Below are the code and all the weights of a small trained network. Each question names an input and a class and asks about switching units off, where a switched-off unit gives its printed mean instead of its output.

import numpy as np


def w(rows, s, z=0):
    codes = np.array(rows[::2]) - 128.0
    scale = np.full(codes.shape[1], s)
    scale[-1] = z or s
    return codes * scale


def norm(h):
    return h / np.sqrt((h * h).mean(-1, keepdims=True) + 1e-5)


def f(y):
    return y / 2 * (1 + np.tanh(0.7978845608 * (y + 0.044715 * y**3)))


def log_softmax(a):
    a = a - a.max(-1, keepdims=True)
    return a - np.log(np.exp(a).sum(-1, keepdims=True))


def net(x, mask):
    res = np.array(x, float).reshape(1, 6) / 4 @ E
    u = 0
    for l in range(4):
        y = f(norm(res) @ A[l][:, :-1].T + A[l][:, -1])
        res = res + np.where(mask[u : u + 4], y, B[l][:, -1]) @ B[l][:, :-1]
        u += 4
    return log_softmax(norm(res)[-1] @ U[:, :-1].T + U[:, -1])


A, B = {}, {}
E = w([
[63,134,99,98,166,166,239],'x0',
[98,237,143,156,165,184,102],'x1',
[123,131,126,127,131,129,127],'x2',
[124,66,180,253,192,127,135],'x3',
[207,112,176,89,168,212,136],'x4',
[128,80,22,157,106,211,94],'x5',
],0.0043)
A[0] = w([
[140,180,99,63,68,130,127,224],'0.n0',
[197,127,136,152,115,85,3,69],'0.n1',
[91,123,93,129,172,142,232,123],'0.n2',
[163,152,197,121,102,65,184,3],'0.n3',
],0.0063,0.0039)
B[0] = w([
[102,100,171,174,179,130,101,252],'0.n0',
[101,189,195,125,1,195,244,202],'0.n1',
[160,176,195,149,28,133,127,222],'0.n2',
[198,177,85,138,174,92,159,136],'0.n3',
],0.0063,0.0033)
A[1] = w([
[73,124,93,103,175,158,255,75],'1.n0',
[116,127,144,114,131,130,124,1],'1.n1',
[122,174,95,9,91,122,90,133],'1.n2',
[199,111,158,115,160,164,141,103],'1.n3',
],0.0078,0.0048)
B[1] = w([
[193,132,177,160,29,119,53,209],'1.n0',
[158,54,51,137,101,181,101,35],'1.n1',
[141,60,176,255,170,151,187,240],'1.n2',
[52,116,141,60,115,150,132,248],'1.n3',
],0.0091,0.0017)
A[2] = w([
[135,62,175,200,201,167,170,28],'2.n0',
[156,82,2,168,81,236,68,131],'2.n1',
[208,17,134,114,93,65,183,49],'2.n2',
[149,17,107,60,73,70,134,9],'2.n3',
],0.0051,0.0015)
B[2] = w([
[79,85,100,167,140,109,109,240],'2.n0',
[196,162,180,73,166,2,213,254],'2.n1',
[123,217,66,180,155,190,118,219],'2.n2',
[131,228,92,158,155,175,57,156],'2.n3',
],0.0086,0.002)
A[3] = w([
[179,145,167,55,161,19,161,59],'3.n0',
[76,237,191,127,182,133,86,253],'3.n1',
[158,120,154,78,131,216,182,150],'3.n2',
[26,140,71,165,57,2,106,157],'3.n3',
],0.0055,0.0032)
B[3] = w([
[176,59,90,91,158,111,182,160],'3.n0',
[174,86,1,124,110,120,121,255],'3.n1',
[35,146,107,126,111,60,67,176],'3.n2',
[118,94,181,23,165,216,95,189],'3.n3',
],0.0072,0.0055)
U = w([
[201,133,130,103,197,21,204,137],'0',
[164,170,217,175,9,149,120,100],'1',
[74,60,167,254,222,139,127,93],'2',
[147,213,9,164,174,157,58,99],'3',
[120,95,99,112,122,122,127,254],'4',
[74,107,158,7,166,159,71,86],'5',
],0.0098,0.008)

Each question gives the input, the list of numbers given to net, and the class t.
The units are the neurons (one row each of A and B). Each row of codes is followed by its name. A weight is (code - 128) times the scale printed after its matrix; where a second scale follows, it is the last column's (A, B and U).
mask holds one flag per neuron, layer by layer. A switched-off neuron (its flag False) gives its mean, the last column of its row in B, instead of its output. The means were averaged over made-up inputs and are rounded, as every weight is.
A unit's drop is (log p(t) with every unit on - log p(t) with that unit switched off) / (log p(t) with every unit on - log p(t) with every unit switched off).
The circuit of an input: a set's keep is (log p(t) with only the set's units on - log p(t) with every unit switched off) / (log p(t) with every unit on - log p(t) with every unit switched off). Starting from the 12 units with the biggest drops (on a tie, the unit counted first), units are removed one at a time, each time the one whose removal leaves the highest keep (on an exact tie, the one counted first), for as long as the keep stays at least 0.8.
units of the circuit, in order: the units of the circuit, biggest drop first
k most important neurons: the k neurons with the biggest drops, biggest first
k most important neurons of layer l: the k neurons of layer l with the biggest drops, biggest first
input [-3,-1,-3,-7,5,4], class 2: units of the circuit, in order	(1.n2)
input [-5,6,-2,0,-8,-1], class 5: 3 most important neurons	(3.n3 2.n2 0.n2)
input [5,-8,1,3,-8,0], class 3: 2 most important neurons of layer 2	(2.n3 2.n2)
input [5,-1,-4,-1,0,5], class 0: 3 most important neurons	(2.n1 0.n1 0.n2)
input [7,2,-7,6,-1,8], class 0: units of the circuit, in order	(2.n1 1.n2 0.n0)
input [4,6,1,2,6,-5], class 3: 4 most important neurons	(2.n1 3.n1 3.n3 0.n1)
input [-6,-8,-3,1,2,-4], class 3: units of the circuit, in order	(2.n2 2.n3)
input [4,7,-4,6,5,2], class 3: units of the circuit, in order	(1.n2 3.n1)
input [-7,-8,5,4,-7,0], class 3: 3 most important neurons	(2.n3 2.n2 0.n2)
input [4,-1,5,7,8,-5], class 5: units of the circuit, in order	(1.n3 1.n2)
input [0,-6,-2,5,8,2], class 5: 2 most important neurons of layer 3	(3.n1 3.n2)
input [0,-4,-4,1,3,4], class 0: 2 most important neurons	(2.n1 1.n2)
input [-7,-2,-3,-8,-6,1], class 2: 3 most important neurons	(1.n2 0.n2 1.n0)
input [5,0,-1,0,-8,3], class 5: 2 most important neurons	(3.n3 0.n1)
input [7,5,5,7,-6,3], class 1: units of the circuit, in order	(1.n0 0.n0)
input [2,8,-5,3,0,-3], class 3: most important neuron	(2.n1)
input [7,-3,-7,-1,-3,6], class 1: 2 most important neurons	(1.n0 3.n1)
input [2,-6,-1,7,-8,-5], class 5: units of the circuit, in order	(3.n3 1.n2)
input [4,3,3,2,2,3], class 1: 2 most important neurons of layer 3	(3.n0 3.n3)
input [-6,4,4,-1,-5,4], class 1: units of the circuit, in order	(0.n1)
input [6,4,0,4,-8,3], class 5: 3 most important neurons	(3.n3 0.n1 1.n2)
input [1,-3,-1,-3,-6,7], class 0: 2 most important neurons	(2.n1 1.n3)
input [-5,-5,-2,-6,6,3], class 2: 2 most important neurons of layer 3	(3.n1 3.n3)
input [-8,6,-3,5,-7,8], class 0: units of the circuit, in order	(2.n1 0.n0)
input [7,-4,-4,1,6,7], class 0: 2 most important neurons	(2.n1 0.n1)
input [4,-3,3,-4,-3,5], class 0: 2 most important neurons of layer 1	(1.n3 1.n0)
input [-8,-7,-3,-2,-7,-2], class 1: units of the circuit, in order	(0.n1)
